Below is a small trained network, with its code and all its weights. Each question gives an input and a class and asks what happens when units are switched off, that is, made to give their printed mean instead of their output.

import numpy as np


def w(rows, s, z=0):
    codes = np.array(rows[::2]) - 128.0
    scale = np.full(codes.shape[1], s)
    scale[-1] = z or s
    return codes * scale


def norm(h):
    return h / np.sqrt((h * h).mean(-1, keepdims=True) + 1e-5)


def f(y):
    return np.maximum(y, 0)


def log_softmax(a):
    a = a - a.max(-1, keepdims=True)
    return a - np.log(np.exp(a).sum(-1, keepdims=True))


def net(x, mask):
    res = np.array(x, float).reshape(1, 8) / 4 @ E
    u = 0
    for l in range(3):
        y = f(norm(res) @ A[l][:, :-1].T + A[l][:, -1])
        res = res + np.where(mask[u : u + 4], y, B[l][:, -1]) @ B[l][:, :-1]
        u += 4
    return log_softmax(norm(res)[-1] @ U[:, :-1].T + U[:, -1])


A, B = {}, {}
E = w([
[143,162,141,129],'x0',
[123,114,128,128],'x1',
[165,78,198,1],'x2',
[20,191,33,55],'x3',
[229,163,3,135],'x4',
[106,83,108,133],'x5',
[127,126,124,128],'x6',
[141,145,142,117],'x7',
],0.0039)
A[0] = w([
[144,115,104,229,195],'0.n1',
[246,121,42,45,6],'0.n2',
[209,96,2,95,62],'0.n3',
[52,230,41,42,39],'0.n4',
],0.0052,0.0025)
B[0] = w([
[202,105,171,132,254],'0.n1',
[76,146,151,255,214],'0.n2',
[105,145,131,226,226],'0.n3',
[156,37,116,87,240],'0.n4',
],0.0099,0.0027)
A[1] = w([
[152,3,153,187,252],'1.n1',
[86,76,194,79,97],'1.n2',
[40,102,21,33,44],'1.n3',
[83,53,176,128,22],'1.n4',
],0.0065,0.0023)
B[1] = w([
[203,230,28,35,254],'1.n1',
[149,233,75,236,183],'1.n2',
[219,88,87,83,174],'1.n3',
[22,254,251,116,165],'1.n4',
],0.0041,0.0071)
A[2] = w([
[213,112,131,62,209],'2.n1',
[164,234,82,106,9],'2.n2',
[96,130,190,99,107],'2.n3',
[106,117,80,255,235],'2.n4',
],0.01,0.0013)
B[2] = w([
[160,1,84,129,229],'2.n1',
[28,59,241,112,227],'2.n2',
[110,195,136,158,178],'2.n3',
[28,142,203,83,254],'2.n4',
],0.0077,0.0056)
U = w([
[95,37,184,86,89],'0',
[71,255,136,185,58],'1',
[244,74,35,79,254],'2',
],0.0081,0.00093)

Each question gives the input, the list of numbers given to net, and the class t.
The units are the neurons (one row each of A and B). Each row of codes is followed by its name. A weight is (code - 128) times the scale printed after its matrix; where a second scale follows, it is the last column's (A, B and U).
mask holds one flag per neuron, layer by layer. A switched-off neuron (its flag False) gives its mean, the last column of its row in B, instead of its output. The means were averaged over made-up inputs and are rounded, as every weight is.
A unit's drop is (log p(t) with every unit on - log p(t) with that unit switched off) / (log p(t) with every unit on - log p(t) with every unit switched off).
The circuit of an input: a set's keep is (log p(t) with only the set's units on - log p(t) with every unit switched off) / (log p(t) with every unit on - log p(t) with every unit switched off). Starting from all 12 units, units are removed one at a time, each time the one whose removal leaves the highest keep (on an exact tie, the one counted first), for as long as the keep stays at least 0.8.
units of the circuit, in order: the units of the circuit, biggest drop first
unit that matters most: the unit with the biggest drop
top k neurons: the k neurons with the biggest drops, biggest first
top k neurons in layer l: the k neurons of layer l with the biggest drops, biggest first
drop when u is switched off: that unit's drop, to one decimal
input [-2,-6,-1,7,3,-2,0,-5], class 2: units of the circuit, in order => (0.n4; 2.n4)
input [-6,5,-1,-1,-6,2,-4,7], class 1: unit that matters most => 1.n4
input [-8,3,-2,-8,-4,4,2,-3], class 2: units of the circuit, in order => (1.n1; 0.n2; 2.n2)
input [-6,-5,2,5,2,-2,-6,4], class 2: top 3 neurons => (0.n4; 2.n4; 1.n3)
input [-7,5,-7,-4,3,-1,-2,8], class 0: top 4 neurons => (0.n4; 2.n4; 2.n2; 1.n3)
input [7,-6,-4,3,-3,-5,-3,-4], class 0: top 2 neurons => (2.n2; 0.n4)
input [2,7,1,-6,6,-8,-8,-7], class 1: top 3 neurons in layer 0 => (0.n2; 0.n4; 0.n3)
input [-6,5,-5,-5,-8,6,-7,-8], class 1: units of the circuit, in order => (2.n1; 2.n2; 1.n1)
input [3,3,-7,5,4,-4,4,-4], class 0: units of the circuit, in order => (0.n4; 2.n2)
input [7,5,6,-5,8,-1,-4,6], class 1: units of the circuit, in order => (0.n2; 0.n4)
input [1,8,-5,-1,5,-7,1,-4], class 0: top 3 neurons => (2.n2; 2.n4; 1.n2)
input [8,-3,-7,-8,-1,-4,7,3], class 2: top 2 neurons => (0.n1; 0.n2)
input [-4,-4,-3,-2,-7,7,-8,4], class 1: top 2 neurons => (1.n4; 2.n1)
input [3,-5,1,-3,0,-7,-8,-7], class 2: units of the circuit, in order => (2.n4)
input [-4,6,1,3,-2,2,2,-1], class 2: top 3 neurons => (1.n3; 0.n2; 0.n3)
input [2,2,-6,0,6,-5,-7,-6], class 0: top 2 neurons => (2.n2; 2.n4)
input [0,8,-1,0,5,4,8,-3], class 1: top 2 neurons in layer 0 => (0.n3; 0.n2)
input [-3,6,4,6,-3,-4,6,8], class 2: top 2 neurons => (0.n4; 2.n4)
input [-3,-6,-5,2,0,-1,3,-4], class 0: top 2 neurons => (2.n2; 1.n3)
input [6,2,-2,7,3,-3,-7,0], class 2: unit that matters most => 0.n4
input [0,0,-6,5,3,-1,-2,-1], class 0: top 3 neurons in layer 0 => (0.n4; 0.n3; 0.n2)
input [-3,-2,-8,0,6,-6,-5,-2], class 0: top 2 neurons => (2.n2; 2.n4)
input [3,-4,0,-2,0,-1,-8,-8], class 2: top 3 neurons => (0.n1; 2.n4; 2.n1)
input [-1,4,-4,-5,7,5,7,8], class 1: drop when 0.n2 is switched off => 0.3
input [8,-7,-2,4,2,3,6,7], class 2: drop when 0.n4 is switched off => 1.1
input [-6,7,-8,5,-1,-5,0,-4], class 0: drop when 1.n2 is switched off => -0.1
input [-4,0,-1,-2,8,-7,0,5], class 1: drop when 1.n1 is switched off => 0.0
input [5,6,6,8,-2,8,8,6], class 2: top neuron in layer 1 => (1.n3)
input [-8,6,4,-2,7,-3,4,-5], class 1: top 2 neurons in layer 0 => (0.n2; 0.n3)
